Below are the code and all the weights of a small trained network. Each question names an input and a class and asks about switching units off, where a switched-off unit gives its printed mean instead of its output.

import numpy as np


def w(rows, s, z=0):
    codes = np.array(rows[::2]) - 128.0
    scale = np.full(codes.shape[1], s)
    scale[-1] = z or s
    return codes * scale


def f(y):
    return np.maximum(y, 0)


def log_softmax(a):
    a = a - a.max(-1, keepdims=True)
    return a - np.log(np.exp(a).sum(-1, keepdims=True))


def net(x, mask):
    res = np.array(x, float).reshape(1, 7) / 4 @ E
    y = f(res @ A[0][:, :-1].T + A[0][:, -1])
    res = res + np.where(mask, y, B[0][:, -1]) @ B[0][:, :-1]
    return log_softmax(res[-1] @ U[:, :-1].T + U[:, -1])


A, B = {}, {}
E = w([
[125,124,130,132,120,132,130],'x0',
[99,244,167,42,27,34,255],'x1',
[152,146,118,172,86,158,133],'x2',
[225,61,241,202,204,108,236],'x3',
[151,142,122,165,86,159,133],'x4',
[101,117,145,103,168,98,118],'x5',
[205,47,157,164,3,12,33],'x6',
],0.0064)
A[0] = w([
[72,149,122,109,180,229,210,150],'N0',
[146,92,144,145,72,70,72,197],'N1',
[104,90,85,186,193,173,41,33],'N2',
[158,87,136,118,92,98,83,101],'N3',
[184,83,130,135,90,35,85,181],'N4',
[135,147,137,139,188,183,208,138],'N5',
[124,49,148,141,57,62,122,179],'N6',
[123,66,127,154,162,194,76,74],'N7',
[98,167,85,84,82,115,111,53],'N8',
[57,191,58,90,91,154,17,82],'N9',
[75,171,163,86,42,75,255,30],'N10',
[152,169,182,109,112,90,190,45],'N11',
[140,55,101,160,178,193,69,60],'N12',
[182,90,223,173,169,129,225,77],'N13',
[67,202,174,133,111,78,177,5],'N14',
[176,65,206,166,123,129,162,146],'N15',
[55,139,87,134,93,134,91,36],'N16',
[125,57,153,141,161,204,74,66],'N17',
[100,169,74,114,107,118,72,35],'N18',
[78,185,105,134,187,181,148,132],'N19',
[59,146,84,120,177,210,200,157],'N20',
[101,189,162,98,77,80,169,80],'N21',
[232,94,208,156,168,90,188,97],'N22',
],0.0098,0.0015)
B[0] = w([
[27,158,44,189,52,81,56,235],'N0',
[65,182,54,187,6,56,103,223],'N1',
[239,141,151,148,206,144,177,236],'N2',
[90,202,95,216,121,56,70,191],'N3',
[18,201,29,227,57,77,81,234],'N4',
[28,127,113,165,49,115,43,201],'N5',
[51,192,36,206,80,90,48,221],'N6',
[230,176,140,138,162,89,206,215],'N7',
[160,77,187,45,167,163,210,191],'N8',
[88,14,228,3,73,253,203,254],'N9',
[241,154,110,142,255,100,215,237],'N10',
[238,113,121,113,205,164,190,184],'N11',
[239,167,134,177,218,109,216,234],'N12',
[72,44,244,33,23,167,208,235],'N13',
[191,129,120,170,184,154,144,187],'N14',
[114,79,134,88,99,147,150,217],'N15',
[135,62,179,49,66,218,126,186],'N16',
[211,148,115,127,207,122,164,215],'N17',
[71,84,190,26,38,173,154,191],'N18',
[67,195,64,179,100,90,30,212],'N19',
[47,211,56,195,59,63,16,233],'N20',
[231,167,63,173,181,58,205,202],'N21',
[44,69,225,58,38,221,122,237],'N22',
],0.0064,0.0098)
U = w([
[64,207,56,162,88,55,79,163],'0',
[104,63,188,52,85,167,182,178],'1',
[252,182,102,140,195,85,200,2],'2',
],0.011,0.0028)

Each question gives the input, the list of numbers given to net, and the class t.
The units are the neurons (one row each of A and B). Each row of codes is followed by its name. A weight is (code - 128) times the scale printed after its matrix; where a second scale follows, it is the last column's (A, B and U).
mask holds one flag per neuron, in row order. A switched-off neuron (its flag False) gives its mean, the last column of its row in B, instead of its output. The means were averaged over made-up inputs and are rounded, as every weight is.
A unit's drop is (log p(t) with every unit on - log p(t) with that unit switched off) / (log p(t) with every unit on - log p(t) with every unit switched off).
The circuit of an input: a set's keep is (log p(t) with only the set's units on - log p(t) with every unit switched off) / (log p(t) with every unit on - log p(t) with every unit switched off). Starting from the 12 units with the biggest drops (on a tie, the unit counted first), units are removed one at a time, each time the one whose removal leaves the highest keep (on an exact tie, the one counted first), for as long as the keep stays at least 0.8.
units of the circuit, in order: the units of the circuit, biggest drop first
k most important neurons: the k neurons with the biggest drops, biggest first
drop of u: that unit's drop, to one decimal
input [0,7,-3,4,8,5,-1], class 2: units of the circuit, in order => [N10]
input [-2,7,3,5,-8,5,-8], class 0: 3 most important neurons => [N0, N5, N20]
input [-4,7,-7,2,-7,8,-8], class 0: 4 most important neurons => [N0, N20, N5, N19]
input [-4,4,3,-1,4,8,-3], class 2: 2 most important neurons => [N10, N4]
input [-4,-3,-1,6,-2,-8,-6], class 0: 3 most important neurons => [N0, N20, N9]
input [3,1,1,-3,3,0,2], class 1: 2 most important neurons => [N20, N0]
input [-7,7,-2,6,5,-4,-7], class 0: 2 most important neurons => [N0, N5]
input [6,1,2,8,-2,-5,6], class 1: 2 most important neurons => [N13, N22]
input [4,-2,-7,7,-3,7,7], class 0: 2 most important neurons => [N4, N6]
input [7,6,2,-7,7,4,6], class 1: 2 most important neurons => [N9, N8]
input [6,5,6,-1,-1,-2,-4], class 2: drop of N10 => 1.2
input [4,-2,0,-8,8,3,6], class 1: drop of N9 => 1.2
input [4,-3,1,3,3,1,-8], class 0: drop of N2 => 0.0
input [-8,-5,-7,-7,-5,-4,-4], class 1: units of the circuit, in order => [N9]
